Each row has a class, written after it.
[-265   64 -175 -189  138 -230   81 -117 -179 -113 -257 -233  638   24
  399  418  -87 -169  -14 -204   26 -231  -98 -486   10  122  271 -523
  -30  107 -421 -535 -159 -167  -86   60  231]
Kez
[   8  123  -50 -166  238 -256 -253 -219 -147  153 -118 -102  -13   61
  480  588 -321   88 -118  224  183 -143   86 -331   38  188  331 -172
  207   65  182 -163 -170 -417   23  341  -17]
Pov
[-270 -200   36 -191   70  255 -163 -133  327  392  467  168 -398 -297
  -58 -173  212   46   66  255  208  286 -151  621 -580 -147 -140  250
  197  175  346  200   82  284    8   16 -386]
dup
[-501  -18   13  333 -389  130   63  -41 -227 -100 -148  121  400 -149
 -207 -569  285 -306  355 -454 -195  248 -646  261    2 -215 -324  -57
  117   70 -207  -87  -26  371  438 -362 -355]
Kez
[-398  -85  165  373 -458 -134 -420 -199 -360 -113 -330  132 -199  152
   92   23 -308 -156  239 -152    1   59 -779  379  180  -79    3   48
  283 -147  249   51 -280  -28  812   -4 -812]
vafit
[-363  201  -36   94  -67   98 -185 -101  -30 -129 -467 -266  -64   -9
 -210    6 -364  154   -4   73 -310  232  236  132  183  -83 -588 -165
   83   60  268  271 -189  238  201  -51 -351]
vafit
[ 131 -105  174 -196  -63 -170 -260   68    7   31  117  186 -766   21
  -73   90   96  238   -6  348  101   25   20  509    6  -84   45  400
  264 -304  441  261  118   -4  269  -33 -487]
mus
[ 125   97  -39   99  -58   -3  194  221  -51 -365 -269 -224   46  160
 -260   15 -125  138  -29  -45 -252  -56  365 -240  315  -26 -132 -201
 -211 -117 -202  139   19   36  -85 -138  316]
vobev
[ -76  133  -62  244   43  121 -155 -211   33   96  -82 -224  175    4
  141  -25 -511  -59   38 -219   86  248 -150 -279 -127  144  115 -264
 -207  342  122  113 -196  -42   17  281  237]
Pakop
[ 450 -331  242  629 -592 -125 -109   58 -411 -210   -2  383   12  426
   54 -163  -71 -181  255 -362  204  -98 -803 -108  313   74  714  253
 -263 -316 -244  -75  -97 -418  509   90   37]
dup
[ -90  -86   30  749 -545  211  164  -13 -332 -259 -265   42  543  202
 -191 -602 -116 -296  375 -694 -190  215 -566 -246  258   18 -133 -218
 -272   29 -366  113 -123   87  383 -167  171]
Pov
[ -30   18   60  407 -259  273  -10   10   60   58   36  -82  -65   55
 -279 -496 -255    2  196 -288 -136  327 -196  121  -34   -4 -227   30
 -169  151  207  475  -16  233  190  -49   -7]
mus
[  -9  208  -78  175  -28  144  105   64   -7 -129 -257 -250  156   60
 -212 -242 -231  114   -9 -110 -273  136  353 -298  201   40 -450 -141
 -122   93   26  250  -32  115  -50 -127  274]
Kez
[ 167   80  -30 -262  114  -62  106  191   80 -185   61  -99 -252   40
  -97  180  -82  181  -89  192  -47  -68  405 -111   37  -12  -50  -42
  -60 -111   13  106   97    8 -235  -11  132]
Pakop
[ 446 -172  199  751 -454   64   -2   52 -283  -15   13  308  138  285
  -72 -593  -50 -183  201 -520    2   19 -511 -162  390  143  480  321
 -349 -143 -105  237  -42 -228  316   -2  351]
vafit
[-166  -95  145  485 -418  -79 -283 -129 -380 -152 -201  185   63  197
  119 -126 -182 -236  282 -287  -41  -34 -812  141  219  -26  141   80
  127 -155   25 -102 -189 -106  696  -20 -529]
vobev
[  75    0 -131 -209  114  -64  278   77  -73  -41  126   26  483  -43
  191  135  355 -126   -7 -183   80 -166   41 -384  -34  -15  222 -214
  -48   24 -467 -488   50 -109 -256 -101  407]
Kez
[ -26  132 -185  -50  266  203  320   74  245   72   68 -361  268 -113
 -161  -97  -86   37  -49 -110  -45  190  422 -349 -243   71 -185 -404
 -324  382 -155  246    3  171 -489   39  719]
Roteg
[  75  -74   59  135 -192   71   -9  100   25  -32  109   90 -204   93
 -135 -141  -88   23  119  -37   -6  140 -135  123    6  -53   38   97
  -45  -67   96  193   23   87  124  -21  -86]
Pov
[ 686  -96  279  224 -248 -417 -400   55 -353  -78 -100  258 -566  380
  194  357 -208  237   -7  129  133 -304 -200  -85  568  210  879  428
   47 -496  282   96  -79 -679  384  252 -109]
mus
[-177   51   13  425 -206   -9 -207 -230 -262 -152 -384  -34  349  109
  165   47 -335 -117   74 -226  -63   60 -354 -142  194   68   39 -169
  -22   44   -3 -119 -290 -129  359   97 -147]
Pakop
[ -84  -13   72 -191 -129 -135  -49  104  -82 -170  -37  161 -274  -20
  -95  -78  278   27  -12  160 -170  -67   35  358  174 -188 -245  254
  240 -323  149   -1  154  197  239 -251 -475]
Kez
[ -15  -85  203  511 -477   85 -149   89 -145 -151 -115  169 -352  149
 -278 -454 -165   60  173 -136 -154  117 -254  339  314  -54 -169  314
   61 -226  297  463  -17   59  467 -229 -346]
Pakop
[-124  -84 -177 -434   42   97  476  200   82 -230  125   44  376 -129
 -209  -75  570 -216  -18  -15 -194  -60  243  -29 -158 -299 -392 -271
  -52 -103 -558 -423  211  389 -281 -284  137]
Roteg
[ 149  -61   -2  -58  -69  -51  208  159 -102 -134   84  136  169   49
  -51 -137  319 -148   26 -114  -75 -113   27 -111  126  -77    5   30
  -95 -184 -250 -174  155   12  -61 -143  186]
Roteg
[  29  -76  103   64 -136 -151 -170   42 -124 -147 -156   89 -218  129
  -43  144   35   11   36  109  -38 -107 -127  184  220  -39   12  108
  113 -265  108  -49 -107  -97  338  -26 -289]
Roteg
[ 392  -84   26  -75   92  -16  140  131   64   81  251   57  -83   63
   21  -19  106   61  -69    9  118  -68  140 -158    8   84  316   95
 -143  -57  -30   76  121 -124 -226   67  429]
mus
[-481   93  -13  499 -184  393 -123 -202    6  168 -158 -176   76 -141
 -231 -642 -391  -52  229 -275 -175  472 -174  113  -70   23 -621  -94
   62  390  311  580  -86  317  229  -93 -163]
vobev
[-209 -110  -73 -126   72   31  -99 -239   81  186  182   49  125 -153
  249  109   37 -133   47  -25  236  156 -336   82 -429   42  126 -121
    3  214    2 -148  -30   59   12  162  -98]
dup
[   8 -104   73   -5 -218   -2   17   81  -71  -98   15  199 -191    5
 -193 -279  211  -38   69  -26  -68  100 -124  285  102 -145 -196  193
   68 -241   77   80  130  203  245 -199 -254]
mus
[-268   14  -29  -60  -21 -106   31  -31 -186 -156 -194 -111  220    1
  125  212    8 -121   55  -71  -18  -48 -209  -34  -12  -63   -5 -324
   87   47 -200 -148  -97   35  131   -6 -104]
vafit
[-291   53  -58 -270  111  -59 -116 -143   58  -22  -90 -127 -115 -140
   83  258  -20   63  -37  190  -19    7   95  161 -146  -39 -214 -124
  216   48  166  -28  -49  114   75    9 -326]
dup
[-495   81   13  224 -140    3 -211 -248  -97    8 -284 -164   98  -52
  151   82 -347  -88  133 -177  -48   94 -392  130  -51   25  -61 -220
  146  214  174  143 -259   34  329   43 -323]
vafit
[-242  -16  -47 -271   16  157  111   56  202   58  190   59 -149 -265
 -260 -382  314  -39   15   73  -99  241  133  360 -281 -226 -494   92
  139   48   84   89  211  487  -65 -257 -171]
Kez
[  70  140   42  315 -192 -287 -274  -55 -480 -433 -694 -107   76  346
   84  319 -432   41  -38    4 -251 -212   25 -327  720   89  -36 -131
   86 -339   38  -98 -252 -311  493   54 -231]
vobev
[ 132 -147   49  -65 -367 -118  359  353 -324 -424  -50  262  311  168
 -252 -221  544 -162   -5 -113 -206 -235   67  -73  515 -263  -68   48
  -85 -486 -573 -459  274   54   -7 -401   52]
dup
[ 222 -166  239  359 -540  -64 -131  189 -218 -318 -102  252 -464  319
 -273 -218  -24   97  185  -88 -153   27 -231  344  368 -105   23  379
  -42 -434  146  290   37  -42  516 -186 -406]
vafit
[-621   87 -131  -56 -185  177  147  -28   23 -302 -202 -134  237 -170
 -243 -288   73 -173   88 -140 -348  203   -7  262 -105 -237 -860 -307
   83   46 -124  -45   58  571  140 -338 -425]
Pakop
[-139 -130  -90 -361  149  180  260   81  327  181  510   90   28 -245
  -54 -149  388  -62    5   63  145  144  -37  185 -545 -103  -87  -15
  -60  197 -121  -70  181  283 -339  -90  129]
Kez
[ 300  -38   49  315 -137  188  171  157   51   44  175   -6  -10  108
 -202 -427  -21   78  100 -202  -26  114  134 -186  115   79   84  129
 -257   77  -26  373   52  -44 -130  -73  492]
Kez
[ 168  -80   51  347 -545 -213  214  233 -539 -651 -563   89  538  445
 -130  -47   34 -227  108 -355 -213 -225 -216 -381  793  -93   61 -211
 -224 -447 -706 -501  -65 -136  344 -200    8]
Pov
[ -46   52  -34 -157  166  105 -193 -132  300  268  177 -129 -405 -165
   -2  145 -228  234  -25  250  124  252  131  249 -360   49    5   19
   39  231  437  347  -65  109  -66  193  -99]
mus
[ 170   32  -46   -9   66    4   79   19   12   82  148  -90  146   68
  183  116 -121    0   26 -107  136  -74  -23 -355  -36  112  347 -115
 -167  130 -117  -57  -58 -199 -161  155  367]
Kez
[ 243 -117  170  455 -337   58 -137   62  -60  -73   10  127 -230  205
 -135 -222 -119   29  209 -193  -11   53 -251  143  173   38  182  271
 -125 -141  184  295  -80 -107  350  -36  -32]
Roteg
[-103  -41  -76  164 -201  167  131   15 -116 -183 -184  -13  386   37
 -195 -253   65 -126   92 -225 -252  188 -106  -36  145 -117 -355 -203
 -142  -50 -186  -84  -41  269  101 -148  -17]
mus
[ 688 -214  170  279  -72  -67   17  139  -54  166  334  276 -248  280
   34  -74   10  141   61  -31  298  -29  -40 -214   97  207  769  371
 -267 -132   -1  200   48 -466  -69  211  520]
Pov
[ -69   65  -79  -72  246 -105   20 -104  -50   87 -110 -211  295   10
  288  402 -183   10  -68   14  170  -20   -5 -373  -59  141  351 -363
  -58  227 -126 -146 -151 -228 -189  283  329]
Pov
[ 475 -148  161   26 -147 -315   -5  217 -274 -268   -2  270 -221  301
   70  200  135   46  -96  137  100 -298  -13  -96  447   -6  509  258
  -24 -468 -102 -202   55 -385  144   20   76]
Pakop
[-241   13   45  221 -226  -28 -165 -101 -211  -22 -145   60   10   24
   33 -200  -75  -93  149 -127  -45  108 -337   90  121  -35 -129   23
  143  -19  131   74 -102   24  399  -94 -276]
Kez
[ -80  -80  -25 -200   10  -82   21  -47  -68   46  101  152   25 -111
   56  -66  263  -91   19    4   88   71  -66   63 -105  -55  -14   69
   87  -71  -68 -163  148   70    1  -60  -75]
dup
[ 126  -38  179  518 -496   75  -38  154 -193 -222 -215  102 -281  270
 -371 -460 -186  108  183 -212 -271   90  -54  143  461  -15 -218  281
  -74 -255  185  531   -2   30  403 -246 -155]
vafit
[ 104 -143   34 -220  236 -182 -277 -229  102  363  294  113 -107  -43
  487  456  -53  -67  -78  171  458 -131 -330   38 -312  122  791  123
   87  135  114 -306  -92 -290  -33  412  -39]
dup
[ 353  -68   95  356 -171  131   89  135    8 -129   57   32  -67  152
 -193 -252  -64   50   68 -151   42   43   46 -112  125   32  152  105
 -230   -3  -78  210   -8 -107   17  -17  353]
Pakop
[-344  282 -116   92 -103  -29 -201 -138 -195 -381 -750 -371  217  126
 -100  226 -516   93  -29   22 -421  114  186 -167  341  -46 -636 -402
   50  -51  114  -30 -322  193  345  -26 -344]
Kez
[-405  171 -259 -542  376  114  240  -63  204   59   41 -301  346 -271
   54  126   73  -87  -96   11 -166  145  362 -145 -388  -83 -522 -449
   42  295 -139 -179  106  390 -423  -17   79]
vafit
[-562  -32   31  125 -459  -92  -63  -16 -369 -353 -276  156   96   -5
  -41 -146   73 -264  253 -215 -273  -22 -567  336  191 -259 -427  -82
  364 -283  -66 -172  -17  256  580 -366 -830]
Pakop
[ 783 -221  217  315 -326 -152  -58  360 -136 -320    0  174 -475  513
 -198  132 -107  214    5   95   23 -251  113 -112  539   82  495  324
 -350 -540  -16  175  -33 -459  169   81  218]
Roteg
[-541  108 -331 -620  609  225  447 -118  387  315  227 -300  505 -530
  108   18  345  -98 -135  122   22   70  371  -64 -656  -35 -587 -399
  132  529 -182  -84  125  496 -730 -104  322]
Kez
[-282   76  -88  200 -124   47   89  -94 -277  -55 -208  -75  539   25
  135  -99  -86 -214  110 -353 -111   62 -201 -323  128   12 -132 -349
  -20  103 -233 -130 -105  -22  125  -60  133]
vafit
[-200   -5  -97   31   68  181  113 -130   32  229  189   -8  314 -160
   75 -259   74 -182  102 -245   77  238 -138 -129 -306   17  -34 -188
  -84  332 -107   18   17  107 -105   38  255]
vafit
[  18   90  -47 -230  205   37  123   58  175   28   59  -91 -107 -111
 -148 -116   79  100 -118  151  -98   76  454   33  -31  -31 -269   66
  -51   32   79  155  192  182 -270  -51  138]
vobev
[   0 -108    3  219 -126  148   81    9   -9  -56   33   49  167   32
 -100 -181   36  -57  106 -153    7   93 -118   -3   28  -23   38  -31
 -172   33 -156   15  -46   45   23  -47  149]
vobev
[  95 -208  131  -78 -179 -197 -111   70 -113 -142  199  292 -308  124
  153  283  173   18   43  148  166 -161 -335  254   -1  -56  399  175
   91 -296   -1 -155   18 -220  219   28 -361]
Pakop
[  90   25 -143   57  106  205  275   23   93   76  162 -156  498  -13
   -2 -182   -7  -63   -4 -232   28  134  147 -458 -168  105   26 -285
 -398  312 -315  -59   10    0 -401   81  653]
Kez
[ 463 -323   62 -335   79  -29  245  289  235  -21  664  353 -423   12
  -98   45  520   75 -106  234  263 -144  185  181 -237  -67  422  311
 -111 -229 -158  -95  240  -75 -359  -41  251]
Pakop
[-248 -185   39  380 -478   47  -43  -33 -333  -69   47  275  327   59
   98 -357  147 -371  366 -479  -35   93 -899   81   -9 -126  139  -38
  100  -74 -253 -219  -52   75  517 -191 -314]
Kez
[-621  107  -22  263   64  133 -401 -485   62  385 -218 -183   76 -235
  301   68 -482  -48  157 -106  131  375 -599  238 -368  162 -126 -149
  184  494  535  326 -325   67  380  257 -404]
vafit
[ -95 -107  106  254 -512  138  203  339  -35 -454 -106   83 -226  103
 -576 -473  127   66  176 -111 -346   85   16  398  252 -265 -434  117
  -58 -281  -91  337  153  360  220 -489 -281]
Pakop
[ 419  -12   98  322 -165   19  117  228 -121 -228  -74   16 -120  260
 -192 -152 -142  170    3  -50 -118  -99  263 -258  389  100   58  143
 -161 -196  -17  320   53 -204  -32  -82  360]
Pakop
[ 393 -184  134  646 -407   39    1   56 -378 -223 -205  221  422  375
  -65 -238  -54 -176  136 -439  -45   10 -430 -298  494   51  445   63
 -384 -202 -321 -166 -187 -245  299   69  310]
vafit
[-203  116 -156 -581  356 -102   29  -11  143   51   72 -146 -118 -200
  106  361  131   39 -151  363    4  -50  389   23 -240  -75 -299 -221
  222   56   75 -126   64  133 -216   22  -88]
Roteg
[ -45   91 -206 -451  259   68  392  142  141 -107   69 -200  352  -81
  -37  116  133  -40  -86   11 -109   16  414 -303 -173  -89 -279 -382
 -123   86 -330 -234  166  284 -448  -52  327]
Pov
